Below is a small trained network, with its code and all its weights. Each question gives an input and a target symbol and asks what happens when units are switched off, that is, made to give their printed mean instead of their output.

import numpy as np


def w(rows, s, z=0):
    codes = np.array(rows[::2]) - 128.0
    scale = np.full(codes.shape[1], s)
    scale[-1] = z or s
    return codes * scale


def f(y):
    return y / 2 * (1 + np.tanh(0.7978845608 * (y + 0.044715 * y**3)))


def softmax(a):
    e = np.exp(a - a.max(-1, keepdims=True))
    return e / e.sum(-1, keepdims=True)


def log_softmax(a):
    a = a - a.max(-1, keepdims=True)
    return a - np.log(np.exp(a).sum(-1, keepdims=True))


def net(x, mask):
    ids = ['αβγεζλσφψω'.index(c) for c in x.split()]
    T = len(ids)
    res = E[ids] + P[:T]
    q, k, v = (res @ M[0].T for M in (Q, K, V))
    z = softmax(np.where(np.tri(T) > 0, q @ k.T / 4**0.5, -1e9)) @ v
    res = res + np.where(mask[0], z, O[0][:, -1]) @ O[0][:, :-1]
    y = f(res @ A[0][:, :-1].T + A[0][:, -1])
    res = res + np.where(mask[1:17], y, B[0][:, -1]) @ B[0][:, :-1]
    return log_softmax(res[-1] @ U[:, :-1].T + U[:, -1])


Q, K, V, O, A, B = {}, {}, {}, {}, {}, {}
E = w([
[129,169,182,120],'α',
[122,77,119,85],'β',
[122,196,181,105],'γ',
[98,71,135,70],'ε',
[138,92,88,121],'ζ',
[101,83,119,111],'λ',
[146,178,13,170],'σ',
[148,224,155,174],'φ',
[148,106,50,181],'ψ',
[159,6,223,186],'ω',
],0.02)
P = w([
[250,122,131,65],'0',
[202,104,97,111],'1',
[189,100,100,131],'2',
[161,111,119,139],'3',
[142,117,122,149],'4',
[128,119,129,160],'5',
[114,116,130,173],'6',
[108,105,130,194],'7',
[107,107,121,214],'8',
[155,119,89,180],'9',
],0.013)
Q[0] = w([
[197,168,219,201],'head 1',
[87,211,250,138],'head 1',
[118,62,56,170],'head 1',
[192,86,101,154],'head 1',
],0.012)
K[0] = w([
[70,80,107,221],'head 1',
[20,142,165,227],'head 1',
[177,167,144,72],'head 1',
[255,76,162,122],'head 1',
],0.011)
V[0] = w([
[57,75,149,59],'head 1',
[81,254,174,81],'head 1',
[77,120,227,79],'head 1',
[214,71,143,221],'head 1',
],0.0089)
O[0] = w([
[177,8,222,162,45],'head 1',
[242,87,55,195,67],'head 1',
[160,75,191,177,92],'head 1',
[107,205,153,139,255],'head 1',
],0.012,0.0081)
A[0] = w([
[196,127,110,181,131],'neuron 1',
[99,65,41,110,72],'neuron 2',
[133,211,120,196,146],'neuron 3',
[187,112,145,183,115],'neuron 4',
[194,63,135,166,93],'neuron 5',
[85,147,144,168,214],'neuron 6',
[111,98,60,95,131],'neuron 7',
[143,107,105,254,180],'neuron 8',
[165,143,202,102,125],'neuron 9',
[137,74,112,128,103],'neuron 10',
[147,104,151,49,140],'neuron 11',
[162,132,93,107,57],'neuron 12',
[102,221,86,177,153],'neuron 13',
[118,117,160,84,115],'neuron 14',
[195,156,153,118,231],'neuron 15',
[51,83,140,163,254],'neuron 16',
],0.013,0.0059)
B[0] = w([
[112,81,125,88,162],'neuron 1',
[99,152,172,194,148],'neuron 2',
[154,80,151,147,217],'neuron 3',
[67,93,148,150,147],'neuron 4',
[59,101,155,86,151],'neuron 5',
[148,100,113,98,184],'neuron 6',
[134,217,131,254,153],'neuron 7',
[147,127,107,104,164],'neuron 8',
[97,106,94,217,160],'neuron 9',
[109,137,139,159,135],'neuron 10',
[164,113,90,125,134],'neuron 11',
[90,78,204,146,143],'neuron 12',
[133,133,148,87,251],'neuron 13',
[145,170,165,151,148],'neuron 14',
[134,103,53,150,154],'neuron 15',
[182,148,101,85,160],'neuron 16',
],0.0092,0.028)
U = w([
[253,112,152,107,209],'α',
[156,52,151,87,83],'β',
[96,158,163,184,33],'γ',
[174,108,126,130,238],'ε',
[57,102,109,161,3],'ζ',
[105,141,78,119,116],'λ',
[105,117,89,118,150],'σ',
[122,102,94,160,141],'φ',
[146,106,153,75,41],'ψ',
[162,142,114,203,197],'ω',
],0.014,0.0038)

Each question gives the input, a string of symbols that net reads in full, and the target symbol t.
The units are the heads (4 rows each of Q, K, V and O) and the neurons (one row each of A and B). Each row of codes is followed by its name. A weight is (code - 128) times the scale printed after its matrix; where a second scale follows, it is the last column's (O, A, B and U).
mask holds one flag per unit, heads first, then neurons. A switched-off unit (its flag False) gives its mean, the last column of its rows in O or B, instead of its output. The means were averaged over made-up inputs and are rounded, as every weight is.
A unit's drop is (log p(t) with every unit on - log p(t) with that unit switched off) / (log p(t) with every unit on - log p(t) with every unit switched off).
The circuit of an input: a set's keep is (log p(t) with only the set's units on - log p(t) with every unit switched off) / (log p(t) with every unit on - log p(t) with every unit switched off). Starting from the 12 units with the biggest drops (on a tie, the unit counted first), units are removed one at a time, each time the one whose removal leaves the highest keep (on an exact tie, the one counted first), for as long as the keep stays at least 0.8.
circuit, biggest first: the units of the circuit, biggest drop first
unit that matters most: the unit with the biggest drop
top k neurons: the k neurons with the biggest drops, biggest first
drop when u is switched off: that unit's drop, to one decimal
input ε γ λ, target β: circuit, biggest first -> head 1
input σ γ α ζ γ β α, target β: circuit, biggest first -> head 1; neuron 7
input ω γ γ γ α ω ψ γ ζ, target ψ: circuit, biggest first -> head 1; neuron 7; neuron 16
input φ φ φ β λ ζ ψ γ, target ψ: circuit, biggest first -> head 1; neuron 13; neuron 7; neuron 9
input φ γ ε ω φ ω ζ ε, target ω: circuit, biggest first -> head 1; neuron 7
input φ ζ σ α α β, target ω: circuit, biggest first -> head 1; neuron 7
input σ α ζ β β β φ β λ ψ, target γ: circuit, biggest first -> head 1; neuron 7; neuron 2; neuron 12
input γ γ ψ σ β α ω γ σ ε, target ζ: top 3 neurons -> neuron 5; neuron 4; neuron 2
input γ γ γ γ γ ψ σ ψ, target ζ: circuit, biggest first -> head 1; neuron 5; neuron 4; neuron 2
input ψ ω ζ ζ γ γ φ λ, target λ: circuit, biggest first -> head 1; neuron 3; neuron 16
input ψ β λ α γ ψ λ ε β β, target λ: top 2 neurons -> neuron 3; neuron 12
input ψ ψ ε, target λ: circuit, biggest first -> head 1; neuron 3
input ζ φ γ ε ε ε λ γ β φ, target α: top 3 neurons -> neuron 7; neuron 5; neuron 2
input γ α γ α, target β: circuit, biggest first -> head 1; neuron 7; neuron 4
input ω β ω ψ ε β γ β, target ψ: circuit, biggest first -> head 1; neuron 16
input ω ω λ ψ ε γ, target ψ: top neuron -> neuron 7
input φ λ γ ω σ ε ψ α, target ψ: top 2 neurons -> neuron 7; neuron 13
input γ β γ γ λ γ, target ω: top 2 neurons -> neuron 13; neuron 9
input β φ ψ α, target ψ: circuit, biggest first -> head 1; neuron 13; neuron 7; neuron 9
input β γ φ β φ γ ψ σ λ, target α: unit that matters most -> neuron 16
input ψ φ ψ φ, target ψ: top 2 neurons -> neuron 13; neuron 3
input α γ σ, target φ: top 3 neurons -> neuron 1; neuron 7; neuron 4
input φ φ γ λ φ σ, target ω: top 2 neurons -> neuron 7; neuron 2
input σ α φ ζ γ γ ω φ φ ζ, target γ: top 2 neurons -> neuron 7; neuron 2
input γ α γ ω α ε, target ζ: drop when neuron 13 is switched off -> 0.3
input ω γ α γ ω γ σ ζ, target ψ: drop when neuron 8 is switched off -> 0.0
